Below are the code and all the weights of a small trained network. Each question names an input and a class and asks about switching units off, where a switched-off unit gives its printed mean instead of its output.

import numpy as np


def w(rows, s, z=0):
    codes = np.array(rows[::2]) - 128.0
    scale = np.full(codes.shape[1], s)
    scale[-1] = z or s
    return codes * scale


def f(y):
    return np.maximum(y, 0)


def log_softmax(a):
    a = a - a.max(-1, keepdims=True)
    return a - np.log(np.exp(a).sum(-1, keepdims=True))


def net(x, mask):
    res = np.array(x, float).reshape(1, 5) / 4 @ E
    y = f(res @ A[0][:, :-1].T + A[0][:, -1])
    res = res + np.where(mask, y, B[0][:, -1]) @ B[0][:, :-1]
    return log_softmax(res[-1] @ U[:, :-1].T + U[:, -1])


A, B = {}, {}
E = w([
[44,191,196,177,184,164,2,176],'x0',
[123,204,45,211,151,81,134,101],'x1',
[142,117,65,88,221,225,207,182],'x2',
[186,56,156,28,244,113,61,27],'x3',
[181,4,165,216,105,58,143,212],'x4',
],0.0085)
A[0] = w([
[45,86,240,124,69,155,69,157,149],'neuron 0',
[139,216,67,78,154,107,13,81,229],'neuron 1',
[67,203,136,78,58,215,158,145,254],'neuron 2',
[137,55,181,142,35,76,130,182,149],'neuron 3',
[94,215,72,195,60,69,188,162,221],'neuron 4',
[110,211,45,120,31,91,48,40,76],'neuron 5',
[95,179,98,52,80,233,175,141,158],'neuron 6',
[96,159,164,74,53,162,177,196,50],'neuron 7',
[134,165,67,192,162,145,229,148,80],'neuron 8',
[175,164,243,127,96,75,38,8,212],'neuron 9',
[131,56,151,11,254,182,103,108,119],'neuron 10',
[104,184,126,167,162,166,37,201,67],'neuron 11',
[57,195,132,163,192,126,27,159,220],'neuron 12',
[170,75,120,8,208,171,61,116,125],'neuron 13',
],0.0087,0.0041)
B[0] = w([
[129,87,181,204,124,65,66,126,207],'neuron 0',
[70,62,188,167,128,119,224,71,208],'neuron 1',
[14,126,217,119,99,124,147,123,211],'neuron 2',
[165,92,130,171,73,57,177,59,215],'neuron 3',
[182,63,143,68,161,178,203,123,228],'neuron 4',
[140,84,129,149,173,145,254,52,189],'neuron 5',
[49,122,147,112,65,62,189,99,204],'neuron 6',
[72,159,185,120,88,115,170,74,171],'neuron 7',
[126,119,121,37,121,149,194,187,193],'neuron 8',
[45,161,225,73,135,172,210,64,221],'neuron 9',
[168,68,147,215,251,166,185,66,253],'neuron 10',
[109,118,168,211,230,175,166,125,188],'neuron 11',
[67,148,221,202,200,158,141,156,218],'neuron 12',
[127,62,161,219,196,160,197,99,237],'neuron 13',
],0.0092,0.014)
U = w([
[199,110,85,68,158,167,144,208,55],'0',
[212,229,26,16,33,228,10,25,2],'1',
[196,227,23,35,13,65,7,210,23],'2',
[213,62,117,172,73,59,141,113,123],'3',
[55,158,191,185,144,108,44,173,149],'4',
[59,146,158,92,43,87,174,122,186],'5',
[225,253,4,21,35,254,5,24,2],'6',
[132,120,145,130,251,198,173,124,183],'7',
],0.0098,0.0091)

Each question gives the input, the list of numbers given to net, and the class t.
The units are the neurons (one row each of A and B). Each row of codes is followed by its name. A weight is (code - 128) times the scale printed after its matrix; where a second scale follows, it is the last column's (A, B and U).
mask holds one flag per neuron, in row order. A switched-off neuron (its flag False) gives its mean, the last column of its row in B, instead of its output. The means were averaged over made-up inputs and are rounded, as every weight is.
A unit's drop is (log p(t) with every unit on - log p(t) with that unit switched off) / (log p(t) with every unit on - log p(t) with every unit switched off).
The circuit of an input: a set's keep is (log p(t) with only the set's units on - log p(t) with every unit switched off) / (log p(t) with every unit on - log p(t) with every unit switched off). Starting from the 12 units with the biggest drops (on a tie, the unit counted first), units are removed one at a time, each time the one whose removal leaves the highest keep (on an exact tie, the one counted first), for as long as the keep stays at least 0.8.
units of the circuit, in order: the units of the circuit, biggest drop first
most important unit: the unit with the biggest drop
k most important neurons: the k neurons with the biggest drops, biggest first
drop of u: that unit's drop, to one decimal
input [-7,-1,-6,3,6], class 3: most important unit	neuron 3
input [7,0,-5,-2,1], class 4: 3 most important neurons	[neuron 0; neuron 10; neuron 13]
input [6,-2,3,-8,3], class 4: units of the circuit, in order	[neuron 10; neuron 0]
input [4,2,-3,3,4], class 4: units of the circuit, in order	[neuron 10; neuron 4]
input [-3,2,-1,-7,5], class 3: 2 most important neurons	[neuron 3; neuron 9]
input [5,-4,4,-7,-2], class 4: 2 most important neurons	[neuron 11; neuron 12]
input [-8,6,-1,-2,-8], class 5: 2 most important neurons	[neuron 10; neuron 6]
input [8,-3,0,-6,-6], class 4: drop of neuron 12	0.1
input [1,1,5,-2,-3], class 5: drop of neuron 10	0.2
input [-3,6,4,-2,5], class 0: drop of neuron 10	0.1
